Below are the code and all the weights of a small trained network. Each question names an input and a target symbol and asks about switching units off, where a switched-off unit gives its printed mean instead of its output.

import numpy as np


def w(rows, s, z=0):
    codes = np.array(rows[::2]) - 128.0
    scale = np.full(codes.shape[1], s)
    scale[-1] = z or s
    return codes * scale


def f(y):
    return y / 2 * (1 + np.tanh(0.7978845608 * (y + 0.044715 * y**3)))


def softmax(a):
    e = np.exp(a - a.max(-1, keepdims=True))
    return e / e.sum(-1, keepdims=True)


def log_softmax(a):
    a = a - a.max(-1, keepdims=True)
    return a - np.log(np.exp(a).sum(-1, keepdims=True))


def net(x, mask):
    ids = ['Φημπτω'.index(c) for c in x.split()]
    T = len(ids)
    res = E[ids] + P[:T]
    u = 0
    for l in range(2):
        r = res
        for j in range(2):
            rows = slice(4 * j, 4 * j + 4)
            q, k, v = (r @ M[l][rows].T for M in (Q, K, V))
            z = softmax(np.where(np.tri(T) > 0, q @ k.T / 4**0.5, -1e9)) @ v
            o = O[l][rows]
            res = res + np.where(mask[u + j], z, o[:, -1]) @ o[:, :-1]
        u += 2
        y = f(res @ A[l][:, :-1].T + A[l][:, -1])
        res = res + np.where(mask[u : u + 8], y, B[l][:, -1]) @ B[l][:, :-1]
        u += 8
    return log_softmax(res[-1] @ U[:, :-1].T + U[:, -1])


Q, K, V, O, A, B = {}, {}, {}, {}, {}, {}
E = w([
[234,123,162,78,144],'Φ',
[143,49,130,10,125],'η',
[158,100,242,141,110],'μ',
[156,162,121,139,153],'π',
[182,149,103,57,100],'τ',
[96,41,37,137,215],'ω',
],0.014)
P = w([
[159,105,2,143,128],'0',
[221,69,145,147,97],'1',
[201,63,121,133,77],'2',
[185,78,94,140,40],'3',
[76,112,125,184,66],'4',
[126,120,123,156,75],'5',
[136,127,123,168,86],'6',
[166,79,141,150,118],'7',
[129,56,153,166,120],'8',
[167,100,123,142,115],'9',
],0.0097)
Q[0] = w([
[153,17,60,160,140],'0.h0',
[221,113,55,141,89],'0.h0',
[85,188,130,43,124],'0.h0',
[137,94,244,90,118],'0.h0',
[7,163,112,126,173],'0.h1',
[138,130,173,158,233],'0.h1',
[205,164,163,162,99],'0.h1',
[163,209,161,148,194],'0.h1',
],0.011)
K[0] = w([
[100,125,51,83,197],'0.h0',
[106,174,72,146,171],'0.h0',
[135,35,143,169,72],'0.h0',
[102,124,169,138,129],'0.h0',
[244,179,210,98,58],'0.h1',
[92,241,134,91,93],'0.h1',
[106,79,49,128,109],'0.h1',
[79,88,164,59,119],'0.h1',
],0.011)
V[0] = w([
[192,197,207,121,159],'0.h0',
[133,227,26,119,109],'0.h0',
[2,98,144,131,142],'0.h0',
[148,145,227,16,16],'0.h0',
[255,133,197,172,100],'0.h1',
[85,81,83,9,118],'0.h1',
[92,198,63,117,63],'0.h1',
[117,21,115,221,112],'0.h1',
],0.0092)
O[0] = w([
[25,159,88,90,133,47],'0.h0',
[17,105,184,123,75,139],'0.h0',
[198,164,60,219,3,2],'0.h0',
[165,152,24,20,137,59],'0.h0',
[110,223,139,116,255,138],'0.h1',
[156,14,119,59,64,233],'0.h1',
[115,176,74,73,37,77],'0.h1',
[226,153,135,156,242,250],'0.h1',
],0.0089,0.0055)
A[0] = w([
[105,254,51,160,107,66],'0.n0',
[133,184,179,126,173,83],'0.n1',
[189,145,136,147,48,142],'0.n2',
[159,101,194,102,130,62],'0.n3',
[218,184,118,88,86,200],'0.n4',
[104,186,143,168,110,112],'0.n5',
[42,106,79,197,115,4],'0.n6',
[146,121,70,173,178,139],'0.n7',
],0.012,0.0042)
B[0] = w([
[22,70,219,152,122,127],'0.n0',
[165,60,60,81,131,176],'0.n1',
[128,75,118,64,161,170],'0.n2',
[60,180,96,114,106,248],'0.n3',
[106,129,178,189,124,183],'0.n4',
[60,152,154,100,2,128],'0.n5',
[173,57,198,84,114,135],'0.n6',
[169,185,178,133,22,177],'0.n7',
],0.0077,0.013)
Q[1] = w([
[134,60,1,135,135],'1.h0',
[189,110,103,45,122],'1.h0',
[18,189,40,172,37],'1.h0',
[100,199,218,97,13],'1.h0',
[123,98,83,73,209],'1.h1',
[141,101,66,202,203],'1.h1',
[60,161,135,119,89],'1.h1',
[88,169,91,111,210],'1.h1',
],0.0086)
K[1] = w([
[94,132,29,215,20],'1.h0',
[53,195,54,171,176],'1.h0',
[181,151,53,2,131],'1.h0',
[132,123,95,44,112],'1.h0',
[149,185,27,50,141],'1.h1',
[209,78,196,113,96],'1.h1',
[215,90,224,209,222],'1.h1',
[102,182,135,158,218],'1.h1',
],0.0089)
V[1] = w([
[226,75,90,139,78],'1.h0',
[139,227,106,99,39],'1.h0',
[207,203,110,254,145],'1.h0',
[97,187,62,9,189],'1.h0',
[197,81,20,89,108],'1.h1',
[24,140,176,66,125],'1.h1',
[136,174,132,176,2],'1.h1',
[188,195,112,164,125],'1.h1',
],0.009)
O[1] = w([
[170,139,141,83,84,169],'1.h0',
[37,254,138,111,144,8],'1.h0',
[101,159,231,170,136,93],'1.h0',
[145,177,139,173,192,27],'1.h0',
[210,247,195,149,143,192],'1.h1',
[100,111,107,155,167,176],'1.h1',
[130,114,186,33,154,25],'1.h1',
[116,94,207,96,82,23],'1.h1',
],0.01,0.015)
A[1] = w([
[17,120,137,119,108,21],'1.n0',
[175,2,204,117,93,165],'1.n1',
[89,125,112,88,36,81],'1.n2',
[166,211,158,137,166,116],'1.n3',
[128,106,175,139,45,94],'1.n4',
[31,76,128,57,97,101],'1.n5',
[51,128,138,111,135,2],'1.n6',
[112,55,86,163,138,118],'1.n7',
],0.0093,0.0064)
B[1] = w([
[167,32,190,254,78,133],'1.n0',
[73,212,78,87,135,254],'1.n1',
[178,74,106,164,198,148],'1.n2',
[81,176,51,128,207,162],'1.n3',
[177,57,195,125,107,172],'1.n4',
[220,175,106,239,74,159],'1.n5',
[219,218,167,97,128,129],'1.n6',
[84,178,186,65,183,203],'1.n7',
],0.0069,0.038)
U = w([
[98,232,143,132,129,84],'Φ',
[141,62,168,149,217,48],'η',
[128,157,81,157,81,35],'μ',
[2,231,73,113,76,154],'π',
[60,182,153,158,68,173],'τ',
[64,121,87,254,52,253],'ω',
],0.0041,0.0052)

Each question gives the input, a string of symbols that net reads in full, and the target symbol t.
The units are the heads (4 rows each of Q, K, V and O) and the neurons (one row each of A and B). Each row of codes is followed by its name. A weight is (code - 128) times the scale printed after its matrix; where a second scale follows, it is the last column's (O, A, B and U).
mask holds one flag per unit, layer by layer, with each layer's heads first. A switched-off unit (its flag False) gives its mean, the last column of its rows in O or B, instead of its output. The means were averaged over made-up inputs and are rounded, as every weight is.
A unit's drop is (log p(t) with every unit on - log p(t) with that unit switched off) / (log p(t) with every unit on - log p(t) with every unit switched off).
The circuit of an input: a set's keep is (log p(t) with only the set's units on - log p(t) with every unit switched off) / (log p(t) with every unit on - log p(t) with every unit switched off). Starting from the 12 units with the biggest drops (on a tie, the unit counted first), units are removed one at a time, each time the one whose removal leaves the highest keep (on an exact tie, the one counted first), for as long as the keep stays at least 0.8.
units of the circuit, in order: the units of the circuit, biggest drop first
k most important neurons of layer l: the k neurons of layer l with the biggest drops, biggest first
heads that matter: for each layer, one digit per head in row order, 1 if its drop is at least 0.15 and else 0, layers parted by /
input Φ π Φ, target η: units of the circuit, in order	(1.n1, 0.h0, 1.h0)
input η π ω ω π μ μ τ ω τ, target Φ: units of the circuit, in order	(1.h1, 0.h1)
input π ω μ μ π η η π π, target π: heads that matter	10 / 11
input π π μ ω, target π: units of the circuit, in order	(1.n1, 0.h0, 1.n7, 1.h1)
input τ ω η, target η: units of the circuit, in order	(0.h1)
input Φ τ π, target η: units of the circuit, in order	(1.n1, 0.h0, 1.h0)
input τ μ ω ω, target η: units of the circuit, in order	(0.h1, 1.n1)
input π η π, target ω: units of the circuit, in order	(0.h0, 1.n5, 1.h1)
input π τ μ μ π τ π ω π η, target π: heads that matter	11 / 01
input η η π, target μ: units of the circuit, in order	(0.h1, 1.h1, 1.h0, 1.n7)
input ω π μ μ, target μ: heads that matter	11 / 10
input ω η π τ τ η, target μ: heads that matter	11 / 10
input π μ ω π π π π Φ, target π: heads that matter	10 / 01
input τ π π ω, target η: heads that matter	11 / 11
input ω τ ω τ π Φ Φ ω, target μ: 3 most important neurons of layer 1	(1.n1, 1.n4, 1.n2)
input η η μ μ π η π ω Φ, target Φ: units of the circuit, in order	(1.h1, 0.h1, 0.h0)
input μ Φ η τ, target Φ: units of the circuit, in order	(0.h0, 1.h1)
input Φ π ω τ η, target ω: heads that matter	11 / 01
input μ τ ω η π π Φ Φ, target τ: 2 most important neurons of layer 1	(1.n1, 1.n4)
input π π τ π ω τ μ π, target π: heads that matter	10 / 01
